Below are the code and all the weights of a small trained network. Each question names an input and a class and asks about switching units off, where a switched-off unit gives its printed mean instead of its output.

import numpy as np


def w(rows, s, z=0):
    codes = np.array(rows[::2]) - 128.0
    scale = np.full(codes.shape[1], s)
    scale[-1] = z or s
    return codes * scale


def norm(h):
    return h / np.sqrt((h * h).mean(-1, keepdims=True) + 1e-5)


def f(y):
    return np.maximum(y, 0)


def log_softmax(a):
    a = a - a.max(-1, keepdims=True)
    return a - np.log(np.exp(a).sum(-1, keepdims=True))


def net(x, mask):
    res = np.array(x, float).reshape(1, 6) / 4 @ E
    u = 0
    for l in range(3):
        y = f(norm(res) @ A[l][:, :-1].T + A[l][:, -1])
        res = res + np.where(mask[u : u + 10], y, B[l][:, -1]) @ B[l][:, :-1]
        u += 10
    return log_softmax(norm(res)[-1] @ U[:, :-1].T + U[:, -1])


A, B = {}, {}
E = w([
[170,187,94,141,121,14,182,232,127,166],'x0',
[85,107,82,86,87,62,222,45,152,217],'x1',
[94,113,139,179,195,218,89,144,109,184],'x2',
[89,129,149,21,88,163,201,216,138,59],'x3',
[196,107,199,1,68,189,153,91,140,166],'x4',
[182,134,91,211,45,104,145,119,134,14],'x5',
],0.0084)
A[0] = w([
[227,134,119,56,111,193,158,161,110,73,33],'L0N0',
[178,175,123,111,123,129,174,95,123,51,76],'L0N1',
[85,64,123,2,131,204,137,76,124,182,59],'L0N2',
[160,125,137,115,139,118,94,120,170,27,34],'L0N3',
[173,232,166,31,103,167,199,140,151,132,127],'L0N4',
[159,182,149,176,155,139,73,85,94,186,3],'L0N5',
[106,227,45,123,48,60,144,155,164,147,135],'L0N6',
[122,202,34,156,134,79,200,96,118,75,54],'L0N7',
[44,168,101,122,174,102,98,200,58,142,19],'L0N8',
[100,87,147,165,100,104,97,155,130,174,169],'L0N9',
],0.0086,0.0054)
B[0] = w([
[170,119,254,162,50,146,140,188,171,101,194],'L0N0',
[114,89,181,180,85,159,101,107,72,120,172],'L0N1',
[43,34,173,151,90,189,137,26,195,170,255],'L0N2',
[90,114,142,103,59,73,62,139,37,69,169],'L0N3',
[197,103,164,44,80,128,204,193,194,138,225],'L0N4',
[210,91,122,182,118,223,84,139,101,237,166],'L0N5',
[163,96,53,93,139,34,167,110,135,142,227],'L0N6',
[111,85,46,128,94,134,166,57,193,113,199],'L0N7',
[3,169,151,120,191,97,148,223,110,146,172],'L0N8',
[135,164,153,173,190,148,194,74,168,122,177],'L0N9',
],0.0082,0.0071)
A[1] = w([
[207,199,85,189,188,164,65,108,68,180,7],'L1N0',
[204,182,184,33,57,194,144,177,128,119,4],'L1N1',
[173,144,147,100,117,174,121,153,117,37,150],'L1N2',
[130,115,35,196,73,121,97,109,108,13,104],'L1N3',
[124,181,165,160,124,60,69,139,2,11,175],'L1N4',
[161,190,78,186,131,114,87,106,127,20,142],'L1N5',
[145,124,143,110,89,82,54,187,96,59,109],'L1N6',
[48,189,120,168,229,98,116,202,71,137,13],'L1N7',
[77,180,79,198,186,81,128,85,164,143,137],'L1N8',
[111,115,106,25,135,71,149,144,153,174,163],'L1N9',
],0.0099,0.0039)
B[1] = w([
[249,119,107,159,146,109,108,124,112,162,197],'L1N0',
[162,81,132,188,122,106,167,145,177,72,237],'L1N1',
[136,94,183,141,99,97,99,158,145,125,216],'L1N2',
[82,159,135,159,116,60,132,50,102,119,254],'L1N3',
[89,137,121,52,87,134,76,145,91,180,235],'L1N4',
[91,128,146,104,92,102,117,74,113,163,219],'L1N5',
[93,131,150,125,128,200,88,118,74,148,208],'L1N6',
[80,147,98,104,186,166,152,182,126,79,211],'L1N7',
[124,86,129,149,96,184,160,149,158,62,253],'L1N8',
[149,144,110,85,159,112,79,154,102,140,244],'L1N9',
],0.014,0.0063)
A[2] = w([
[66,105,163,137,63,203,35,106,30,54,100],'L2N0',
[34,211,77,122,239,177,167,190,111,62,1],'L2N1',
[143,167,194,116,125,179,128,255,181,64,118],'L2N2',
[60,159,79,182,204,53,164,51,122,80,105],'L2N3',
[223,138,129,229,179,130,52,102,103,126,35],'L2N4',
[221,118,97,255,192,147,138,122,105,162,22],'L2N5',
[97,115,111,66,158,173,225,95,179,131,108],'L2N6',
[166,49,36,149,214,110,94,179,171,121,142],'L2N7',
[162,112,240,112,69,70,92,99,60,101,145],'L2N8',
[73,75,119,105,165,252,165,46,112,186,11],'L2N9',
],0.0086,0.0032)
B[2] = w([
[147,205,140,53,150,61,114,136,85,198,254],'L2N0',
[38,126,138,115,167,197,220,218,178,150,201],'L2N1',
[149,78,98,186,80,159,244,88,186,54,223],'L2N2',
[100,152,166,211,90,184,205,122,166,76,214],'L2N3',
[216,187,82,151,156,114,83,186,65,105,183],'L2N4',
[210,152,112,182,143,186,113,89,69,49,192],'L2N5',
[149,136,151,134,152,117,30,104,87,163,223],'L2N6',
[138,203,119,102,146,165,99,184,66,133,198],'L2N7',
[84,150,152,91,142,199,78,222,111,89,240],'L2N8',
[90,128,149,151,229,102,36,107,151,177,242],'L2N9',
],0.011,0.0073)
U = w([
[213,1,244,120,2,169,196,198,246,37,124],'0',
[58,162,37,237,10,58,238,32,166,25,37],'1',
[30,172,87,147,216,237,197,246,158,121,252],'2',
[231,143,37,24,122,8,185,192,153,188,133],'3',
[67,47,226,94,187,180,19,5,221,247,13],'4',
[252,196,73,225,186,222,55,117,57,112,168],'5',
[55,229,200,83,20,114,20,144,18,104,142],'6',
],0.014,0.0034)

Each question gives the input, the list of numbers given to net, and the class t.
The units are the neurons (one row each of A and B). Each row of codes is followed by its name. A weight is (code - 128) times the scale printed after its matrix; where a second scale follows, it is the last column's (A, B and U).
mask holds one flag per neuron, layer by layer. A switched-off neuron (its flag False) gives its mean, the last column of its row in B, instead of its output. The means were averaged over made-up inputs and are rounded, as every weight is.
A unit's drop is (log p(t) with every unit on - log p(t) with that unit switched off) / (log p(t) with every unit on - log p(t) with every unit switched off).
The circuit of an input: a set's keep is (log p(t) with only the set's units on - log p(t) with every unit switched off) / (log p(t) with every unit on - log p(t) with every unit switched off). Starting from the 12 units with the biggest drops (on a tie, the unit counted first), units are removed one at a time, each time the one whose removal leaves the highest keep (on an exact tie, the one counted first), for as long as the keep stays at least 0.8.
units of the circuit, in order: the units of the circuit, biggest drop first
top k neurons: the k neurons with the biggest drops, biggest first
top k neurons in layer l: the k neurons of layer l with the biggest drops, biggest first
drop of u: that unit's drop, to one decimal
input [2,-5,2,-4,-2,5], class 6: units of the circuit, in order => (L1N5)
input [-4,1,-6,-8,-8,-7], class 5: top 2 neurons => (L1N0 L0N5)
input [3,1,7,-2,0,-3], class 5: top 2 neurons in layer 2 => (L2N5 L2N4)
input [-6,2,2,-3,-2,7], class 6: top 2 neurons => (L0N2 L0N6)
input [5,-5,-5,-3,2,-5], class 3: top 4 neurons => (L1N9 L1N8 L2N7 L0N0)
input [7,-8,-7,-6,-8,3], class 6: top 2 neurons => (L1N4 L1N5)
input [-4,-1,5,-3,5,6], class 5: top 2 neurons => (L0N4 L0N5)
input [2,-1,4,1,7,-5], class 0: top 3 neurons in layer 0 => (L0N4 L0N0 L0N7)
input [1,0,-2,-6,-7,-8], class 2: top 2 neurons => (L1N7 L0N8)
input [7,-3,-8,-5,4,5], class 6: top 2 neurons => (L2N8 L0N2)
input [-7,-1,4,-5,-1,-6], class 5: top 2 neurons in layer 2 => (L2N4 L2N5)
input [1,-7,4,-3,-8,5], class 6: top 2 neurons => (L1N4 L1N5)
input [4,4,4,1,4,-1], class 3: top 2 neurons => (L0N4 L1N9)
input [-2,6,2,7,-3,-4], class 4: top neuron => (L0N2)
input [5,2,-8,6,-1,-1], class 3: top 2 neurons => (L0N6 L1N9)
input [-3,0,2,-5,-1,-7], class 5: top 2 neurons => (L0N5 L1N0)
input [-3,8,1,5,-6,-1], class 4: top 2 neurons in layer 2 => (L2N6 L2N9)
input [-8,5,-3,4,-1,4], class 4: drop of L0N2 => 0.6
input [-5,7,-4,5,-3,0], class 4: drop of L1N9 => 0.0
input [7,5,6,8,1,-2], class 3: drop of L1N9 => 0.1
input [-1,8,-2,6,0,-3], class 4: top neuron => (L0N2)
